Below are the code and all the weights of a small trained network. Each question names an input and a class and asks about switching units off, where a switched-off unit gives its printed mean instead of its output.

import numpy as np


def w(rows, s, z=0):
    codes = np.array(rows[::2]) - 128.0
    scale = np.full(codes.shape[1], s)
    scale[-1] = z or s
    return codes * scale


def f(y):
    return np.maximum(y, 0)


def log_softmax(a):
    a = a - a.max(-1, keepdims=True)
    return a - np.log(np.exp(a).sum(-1, keepdims=True))


def net(x, mask):
    res = np.array(x, float).reshape(1, 6) / 4 @ E
    y = f(res @ A[0][:, :-1].T + A[0][:, -1])
    res = res + np.where(mask, y, B[0][:, -1]) @ B[0][:, :-1]
    return log_softmax(res[-1] @ U[:, :-1].T + U[:, -1])


A, B = {}, {}
E = w([
[128,128,129,129],'x0',
[96,51,33,193],'x1',
[152,138,204,246],'x2',
[128,128,127,129],'x3',
[5,163,160,135],'x4',
[147,255,51,164],'x5',
],0.0041)
A[0] = w([
[130,148,115,135,108],'N0',
[3,159,147,138,37],'N1',
[139,135,154,174,76],'N2',
[137,143,148,115,67],'N3',
[231,105,106,121,33],'N4',
[134,170,103,141,113],'N5',
[114,128,125,133,110],'N6',
[161,117,122,129,67],'N7',
[138,205,81,153,95],'N8',
[141,156,163,101,25],'N9',
[186,114,117,128,41],'N10',
[121,83,160,114,101],'N11',
[122,126,104,85,21],'N12',
[104,88,76,170,37],'N13',
[123,126,103,85,32],'N14',
[135,177,99,144,114],'N15',
[208,111,111,126,34],'N16',
[109,135,58,16,2],'N17',
[126,111,140,122,69],'N18',
[132,129,138,150,98],'N19',
[153,176,193,79,28],'N20',
[130,141,122,132,86],'N21',
[139,134,158,183,77],'N22',
[107,92,84,167,36],'N23',
[132,162,107,139,111],'N24',
[113,50,183,105,92],'N25',
[56,149,142,137,49],'N26',
[76,141,133,127,36],'N27',
[152,169,186,86,42],'N28',
[115,102,97,156,50],'N29',
[142,134,153,173,106],'N30',
[140,134,159,181,83],'N31',
[165,120,121,127,58],'N32',
[143,158,167,99,48],'N33',
[130,142,118,132,118],'N34',
[135,134,152,169,70],'N35',
[119,74,167,110,76],'N36',
[148,136,169,210,106],'N37',
[129,161,109,137,95],'N38',
[123,107,143,121,57],'N39',
[160,121,121,128,65],'N40',
[103,88,78,172,44],'N41',
[137,187,93,147,59],'N42',
[122,92,154,117,104],'N43',
],0.012,0.00077)
B[0] = w([
[131,109,140,139,159],'N0',
[151,239,188,132,248],'N1',
[108,120,119,75,191],'N2',
[131,130,101,140,154],'N3',
[132,223,183,138,231],'N4',
[134,88,155,153,195],'N5',
[127,140,126,127,142],'N6',
[131,156,147,133,159],'N7',
[142,51,178,173,251],'N8',
[135,131,79,154,174],'N9',
[132,179,159,135,182],'N10',
[135,85,161,153,197],'N11',
[110,116,121,82,165],'N12',
[139,138,51,161,225],'N13',
[108,118,121,82,167],'N14',
[135,81,159,158,207],'N15',
[132,200,170,138,205],'N16',
[78,98,116,1,244],'N17',
[131,112,139,137,149],'N18',
[120,123,124,105,155],'N19',
[137,136,38,174,222],'N20',
[129,117,134,136,144],'N21',
[106,119,118,64,203],'N22',
[136,136,60,157,212],'N23',
[134,95,149,147,182],'N24',
[143,54,187,173,249],'N25',
[143,192,164,128,197],'N26',
[138,170,155,127,170],'N27',
[135,136,49,168,211],'N28',
[134,133,82,149,185],'N29',
[108,118,120,77,194],'N30',
[106,119,118,66,203],'N31',
[131,160,146,132,161],'N32',
[135,132,74,155,183],'N33',
[130,115,137,135,151],'N34',
[111,121,121,80,183],'N35',
[137,76,167,158,209],'N36',
[94,110,112,35,246],'N37',
[134,97,149,146,176],'N38',
[133,108,143,139,154],'N39',
[131,156,144,132,156],'N40',
[137,138,51,161,225],'N41',
[139,70,165,163,217],'N42',
[134,94,154,148,183],'N43',
],0.042,0.0032)
U = w([
[149,39,193,178,253],'0',
[66,114,108,15,92],'1',
[156,252,185,146,57],'2',
[150,137,2,187,85],'3',
],0.0073,0.0004)

Each question gives the input, the list of numbers given to net, and the class t.
The units are the neurons (one row each of A and B). Each row of codes is followed by its name. A weight is (code - 128) times the scale printed after its matrix; where a second scale follows, it is the last column's (A, B and U).
mask holds one flag per neuron, in row order. A switched-off neuron (its flag False) gives its mean, the last column of its row in B, instead of its output. The means were averaged over made-up inputs and are rounded, as every weight is.
A unit's drop is (log p(t) with every unit on - log p(t) with that unit switched off) / (log p(t) with every unit on - log p(t) with every unit switched off).
The circuit of an input: a set's keep is (log p(t) with only the set's units on - log p(t) with every unit switched off) / (log p(t) with every unit on - log p(t) with every unit switched off). Starting from the 12 units with the biggest drops (on a tie, the unit counted first), units are removed one at a time, each time the one whose removal leaves the highest keep (on an exact tie, the one counted first), for as long as the keep stays at least 0.8.
units of the circuit, in order: the units of the circuit, biggest drop first
most important unit: the unit with the biggest drop
top k neurons: the k neurons with the biggest drops, biggest first
drop of u: that unit's drop, to one decimal
input [-1,3,-5,3,0,7], class 0: most important unit => N8
input [7,-3,4,5,5,-1], class 2: top 3 neurons => N1, N17, N26
input [-5,-8,7,-4,6,1], class 3: top 4 neurons => N20, N28, N17, N33
input [-7,-1,3,8,-4,-3], class 2: top 2 neurons => N17, N8
input [-6,-7,4,8,8,-7], class 2: top 2 neurons => N1, N26
input [-1,5,5,8,7,-6], class 2: top 2 neurons => N1, N26
input [-7,0,-1,-7,6,5], class 2: top 3 neurons => N1, N25, N26
input [6,4,6,2,-8,4], class 2: top 3 neurons => N4, N16, N17
input [-8,2,3,2,-8,-6], class 2: top 2 neurons => N4, N16
input [7,4,7,6,-7,0], class 1: top 2 neurons => N37, N1
input [-2,8,-6,-8,3,8], class 0: top 4 neurons => N8, N42, N15, N20
input [7,1,2,7,5,-3], class 2: top 2 neurons => N1, N8
input [3,3,-4,-3,3,1], class 1: top 2 neurons => N17, N4
input [2,3,1,3,-7,-5], class 2: units of the circuit, in order => N4
input [4,-1,8,6,-8,-2], class 1: top 2 neurons => N37, N1
input [1,-7,0,4,2,5], class 3: drop of N28 => 0.3
input [-6,-1,-3,-5,7,8], class 0: drop of N8 => 1.0
input [-2,3,0,-4,-8,-4], class 2: drop of N15 => 0.0
